Here is a tiny trained network, its code and every weight. The questions are about switching its units off for an input and a class, where a switched-off unit gives its printed mean instead of its output.

import numpy as np


def w(rows, s, z=0):
    codes = np.array(rows[::2]) - 128.0
    scale = np.full(codes.shape[1], s)
    scale[-1] = z or s
    return codes * scale


def f(y):
    return np.maximum(y, 0)


def log_softmax(a):
    a = a - a.max(-1, keepdims=True)
    return a - np.log(np.exp(a).sum(-1, keepdims=True))


def net(x, mask):
    res = np.array(x, float).reshape(1, 6) / 4 @ E
    y = f(res @ A[0][:, :-1].T + A[0][:, -1])
    res = res + np.where(mask, y, B[0][:, -1]) @ B[0][:, :-1]
    return log_softmax(res[-1] @ U[:, :-1].T + U[:, -1])


A, B = {}, {}
E = w([
[57,100,44,166,128,100,83,86,211,128,217],'x0',
[122,134,131,129,103,132,123,119,131,124,117],'x1',
[204,107,114,145,71,84,198,166,122,246,137],'x2',
[135,133,111,106,135,146,126,145,138,124,127],'x3',
[135,120,136,138,139,103,127,128,118,127,136],'x4',
[138,253,97,94,158,79,94,36,96,138,117],'x5',
],0.016)
A[0] = w([
[99,229,141,88,185,112,89,59,102,59,122,154],'n0',
[78,111,192,120,176,174,96,135,104,10,109,253],'n1',
[60,92,127,140,174,147,79,98,156,19,153,119],'n2',
[142,254,72,112,141,85,109,46,110,188,139,50],'n3',
[92,104,58,148,116,97,100,100,195,142,170,137],'n4',
[97,181,79,145,140,112,104,96,154,126,149,177],'n5',
],0.019,0.0044)
B[0] = w([
[134,117,92,180,193,189,27,136,52,99,143,245],'n0',
[166,75,137,23,111,57,130,35,174,175,130,252],'n1',
[57,195,173,159,143,73,115,193,173,112,90,252],'n2',
[165,134,104,83,139,4,193,84,85,109,120,241],'n3',
[64,124,68,168,85,166,124,116,206,159,182,224],'n4',
[88,89,125,106,176,96,133,102,128,81,121,200],'n5',
],0.018,0.041)
U = w([
[122,95,85,91,127,73,128,46,154,135,155,177],'0',
[167,129,134,126,168,159,45,103,60,104,113,39],'1',
[168,71,198,129,73,148,211,210,96,166,103,253],'2',
[184,249,138,126,136,88,169,150,43,135,52,116],'3',
[72,143,177,143,119,128,91,174,206,135,110,83],'4',
[66,149,91,175,181,102,115,150,100,72,129,62],'5',
[117,97,67,197,67,180,139,149,162,165,188,63],'6',
],0.011,0.0044)

Each question gives the input, the list of numbers given to net, and the class t.
The units are the neurons (one row each of A and B). Each row of codes is followed by its name. A weight is (code - 128) times the scale printed after its matrix; where a second scale follows, it is the last column's (A, B and U).
mask holds one flag per neuron, in row order. A switched-off neuron (its flag False) gives its mean, the last column of its row in B, instead of its output. The means were averaged over made-up inputs and are rounded, as every weight is.
A unit's drop is (log p(t) with every unit on - log p(t) with that unit switched off) / (log p(t) with every unit on - log p(t) with every unit switched off).
The circuit of an input: a set's keep is (log p(t) with only the set's units on - log p(t) with every unit switched off) / (log p(t) with every unit on - log p(t) with every unit switched off). Starting from all 6 units, units are removed one at a time, each time the one whose removal leaves the highest keep (on an exact tie, the one counted first), for as long as the keep stays at least 0.8.
units of the circuit, in order: the units of the circuit, biggest drop first
k most important neurons: the k neurons with the biggest drops, biggest first
drop when u is switched off: that unit's drop, to one decimal
input [2,6,-5,7,3,2], class 5: units of the circuit, in order : n2
input [1,-4,5,-3,-2,-1], class 6: units of the circuit, in order : n1; n3; n2
input [2,7,-5,-7,5,-5], class 4: 2 most important neurons : n2; n3
input [-6,-2,-1,-1,6,7], class 1: 2 most important neurons : n0; n2
input [-2,1,4,-6,-4,-3], class 2: 2 most important neurons : n0; n4
input [-1,2,1,-8,-3,-4], class 2: 4 most important neurons : n0; n4; n1; n2
input [0,-2,4,-8,-5,2], class 3: 3 most important neurons : n1; n4; n5
input [4,4,0,3,-4,0], class 4: 3 most important neurons : n1; n0; n3
input [2,-7,0,-4,1,0], class 4: 2 most important neurons : n1; n3
input [2,-3,-7,-1,4,8], class 5: 2 most important neurons : n0; n2
input [2,0,-3,1,6,-6], class 4: 2 most important neurons : n3; n2
input [-6,-2,7,-7,-7,-3], class 2: 3 most important neurons : n0; n4; n3
input [8,-4,-3,-1,-2,-7], class 4: drop when n2 is switched off : 0.4
input [-2,3,-3,-5,-4,7], class 1: units of the circuit, in order : n0
input [-4,6,-2,-8,1,8], class 1: drop when n0 is switched off : 1.7
input [-7,7,6,-1,2,-8], class 2: drop when n0 is switched off : 0.2
